Below are the code and all the weights of a small trained network. Each question names an input and a class and asks about switching units off, where a switched-off unit gives its printed mean instead of its output.

import numpy as np


def w(rows, s, z=0):
    codes = np.array(rows[::2]) - 128.0
    scale = np.full(codes.shape[1], s)
    scale[-1] = z or s
    return codes * scale


def f(y):
    return np.maximum(y, 0)


def log_softmax(a):
    a = a - a.max(-1, keepdims=True)
    return a - np.log(np.exp(a).sum(-1, keepdims=True))


def net(x, mask):
    res = np.array(x, float).reshape(1, 5) / 4 @ E
    y = f(res @ A[0][:, :-1].T + A[0][:, -1])
    res = res + np.where(mask, y, B[0][:, -1]) @ B[0][:, :-1]
    return log_softmax(res[-1] @ U[:, :-1].T + U[:, -1])


A, B = {}, {}
E = w([
[63,47,62,86,213,61,191,39,108,41],'x0',
[45,24,100,215,176,224,71,214,202,97],'x1',
[123,122,165,181,72,38,80,192,43,3],'x2',
[151,192,51,235,167,192,217,137,1,126],'x3',
[36,206,34,99,53,176,33,73,114,96],'x4',
],0.0048)
A[0] = w([
[61,38,125,215,173,213,76,218,189,109,11],'n0',
[88,49,88,79,198,51,181,54,125,61,2],'n1',
[87,65,92,94,182,68,165,69,115,47,17],'n2',
[84,46,90,78,196,48,177,45,125,57,23],'n3',
[33,206,28,103,55,173,53,70,107,83,38],'n4',
[122,123,164,191,72,41,86,204,53,11,45],'n5',
[220,37,217,166,220,72,232,174,137,140,118],'n6',
[121,117,168,193,74,43,84,198,48,17,49],'n7',
[94,73,73,98,195,76,177,58,108,66,4],'n8',
[214,221,154,43,83,46,159,66,68,164,39],'n9',
[208,219,164,42,84,46,162,61,73,162,50],'n10',
[195,187,202,163,42,177,77,220,153,203,30],'n11',
[144,208,35,226,173,186,219,111,11,120,22],'n12',
[117,120,161,203,68,35,95,201,48,4,62],'n13',
[201,217,169,47,81,49,167,58,72,161,36],'n14',
[196,188,202,167,49,182,68,218,165,204,49],'n15',
[98,89,183,7,80,62,41,94,227,136,60],'n16',
[218,56,222,155,204,81,219,183,132,154,95],'n17',
[227,55,217,176,212,88,230,186,111,144,81],'n18',
[123,122,91,69,187,212,174,74,218,250,69],'n19',
[196,185,208,170,43,176,68,216,151,207,40],'n20',
[36,213,18,106,61,175,53,64,88,86,52],'n21',
[58,37,112,205,166,212,79,215,186,108,21],'n22',
[93,66,192,2,92,53,53,91,233,125,70],'n23',
[127,131,100,69,193,220,179,72,220,251,79],'n24',
[203,212,190,137,45,147,96,181,123,201,28],'n25',
[133,166,67,137,184,211,195,81,140,211,74],'n26',
[34,194,27,83,52,172,34,66,118,82,66],'n27',
[65,38,120,211,167,217,73,207,187,106,16],'n28',
[103,81,192,19,83,63,47,99,244,135,73],'n29',
[136,199,33,225,169,195,207,102,2,119,44],'n30',
],0.0042,0.00094)
B[0] = w([
[109,88,24,183,38,49,207,20,198,62,214],'n0',
[30,225,104,72,229,204,154,143,68,66,207],'n1',
[61,204,105,71,218,203,145,136,72,71,196],'n2',
[38,230,105,78,228,211,158,147,67,64,211],'n3',
[112,199,166,125,155,31,52,194,228,242,218],'n4',
[235,62,121,23,103,165,26,44,73,161,212],'n5',
[83,221,137,105,158,35,47,169,229,236,240],'n6',
[235,59,116,23,101,164,27,46,67,166,211],'n7',
[54,201,124,88,209,202,149,157,74,67,199],'n8',
[93,78,31,212,33,58,218,50,204,67,243],'n9',
[97,80,29,211,30,58,221,50,205,62,243],'n10',
[30,221,89,70,230,207,163,124,59,44,229],'n11',
[170,44,249,240,93,180,198,247,83,130,251],'n12',
[241,58,127,24,103,163,21,44,64,168,218],'n13',
[94,80,31,209,36,60,218,50,210,61,240],'n14',
[36,215,89,64,230,213,166,120,62,45,233],'n15',
[165,54,233,237,99,180,203,233,75,122,239],'n16',
[89,214,128,101,155,37,47,160,226,228,230],'n17',
[102,200,138,120,140,23,52,169,239,238,233],'n18',
[240,52,134,36,94,161,26,58,55,143,222],'n19',
[33,217,92,67,231,206,165,122,65,45,232],'n20',
[105,201,179,125,158,39,54,204,226,245,225],'n21',
[108,93,26,178,38,48,202,28,201,69,213],'n22',
[157,63,227,229,107,193,206,234,63,107,244],'n23',
[246,44,132,28,90,171,29,48,48,143,227],'n24',
[30,202,64,83,203,186,171,102,88,46,220],'n25',
[234,38,167,85,83,160,61,107,65,144,207],'n26',
[118,192,169,130,145,27,60,195,226,239,223],'n27',
[107,91,25,180,39,49,206,26,197,71,212],'n28',
[161,54,231,230,104,190,199,231,58,110,243],'n29',
[169,50,254,234,103,178,190,252,86,136,253],'n30',
],0.0041,0.0046)
U = w([
[101,98,22,197,54,69,199,29,190,69,23],'0',
[36,210,102,65,230,201,154,138,69,58,19],'1',
[172,66,249,235,104,172,178,254,82,131,124],'2',
[105,199,147,110,153,39,51,181,221,253,250],'3',
[255,60,121,19,104,161,38,34,68,147,253],'4',
],0.01,0.00025)

Each question gives the input, the list of numbers given to net, and the class t.
The units are the neurons (one row each of A and B). Each row of codes is followed by its name. A weight is (code - 128) times the scale printed after its matrix; where a second scale follows, it is the last column's (A, B and U).
mask holds one flag per neuron, in row order. A switched-off neuron (its flag False) gives its mean, the last column of its row in B, instead of its output. The means were averaged over made-up inputs and are rounded, as every weight is.
A unit's drop is (log p(t) with every unit on - log p(t) with that unit switched off) / (log p(t) with every unit on - log p(t) with every unit switched off).
The circuit of an input: a set's keep is (log p(t) with only the set's units on - log p(t) with every unit switched off) / (log p(t) with every unit on - log p(t) with every unit switched off). Starting from the 12 units with the biggest drops (on a tie, the unit counted first), units are removed one at a time, each time the one whose removal leaves the highest keep (on an exact tie, the one counted first), for as long as the keep stays at least 0.8.
units of the circuit, in order: the units of the circuit, biggest drop first
unit that matters most: the unit with the biggest drop
k most important neurons: the k neurons with the biggest drops, biggest first
drop of u: that unit's drop, to one decimal
input [5,5,-4,-6,-1], class 2: units of the circuit, in order : [n23]
input [7,6,8,1,7], class 4: units of the circuit, in order : [n13, n5]
input [-1,1,1,-6,-8], class 3: 3 most important neurons : [n6, n17, n18]
input [5,4,-5,7,4], class 2: units of the circuit, in order : [n30, n12]
input [-7,7,1,-8,8], class 2: 3 most important neurons : [n29, n16, n23]
input [5,-2,-4,7,-6], class 2: 2 most important neurons : [n12, n30]
input [-4,3,1,-3,4], class 1: units of the circuit, in order : [n15, n20]
input [7,4,6,-3,4], class 1: 2 most important neurons : [n3, n1]
input [3,-4,-6,2,-5], class 4: 2 most important neurons : [n24, n19]
input [8,0,7,-4,-4], class 1: 2 most important neurons : [n3, n1]
input [-6,-7,1,2,6], class 0: 3 most important neurons : [n9, n10, n14]
input [1,-4,6,6,4], class 2: 2 most important neurons : [n30, n12]
input [7,-4,-8,3,2], class 4: 3 most important neurons : [n24, n19, n26]
input [-7,7,-5,1,7], class 0: units of the circuit, in order : [n0]
input [-6,5,-3,-8,-2], class 2: 2 most important neurons : [n29, n16]
input [-1,6,-4,-2,-7], class 3: 3 most important neurons : [n6, n17, n18]
input [3,7,8,-5,5], class 4: drop of n9 : 0.3
input [2,-3,8,-5,0], class 4: drop of n7 : 0.1
input [-3,-2,-6,-5,-5], class 4: drop of n12 : 0.6
input [6,-3,-1,-8,-5], class 2: unit that matters most : n23
input [3,4,2,7,1], class 2: 2 most important neurons : [n30, n12]
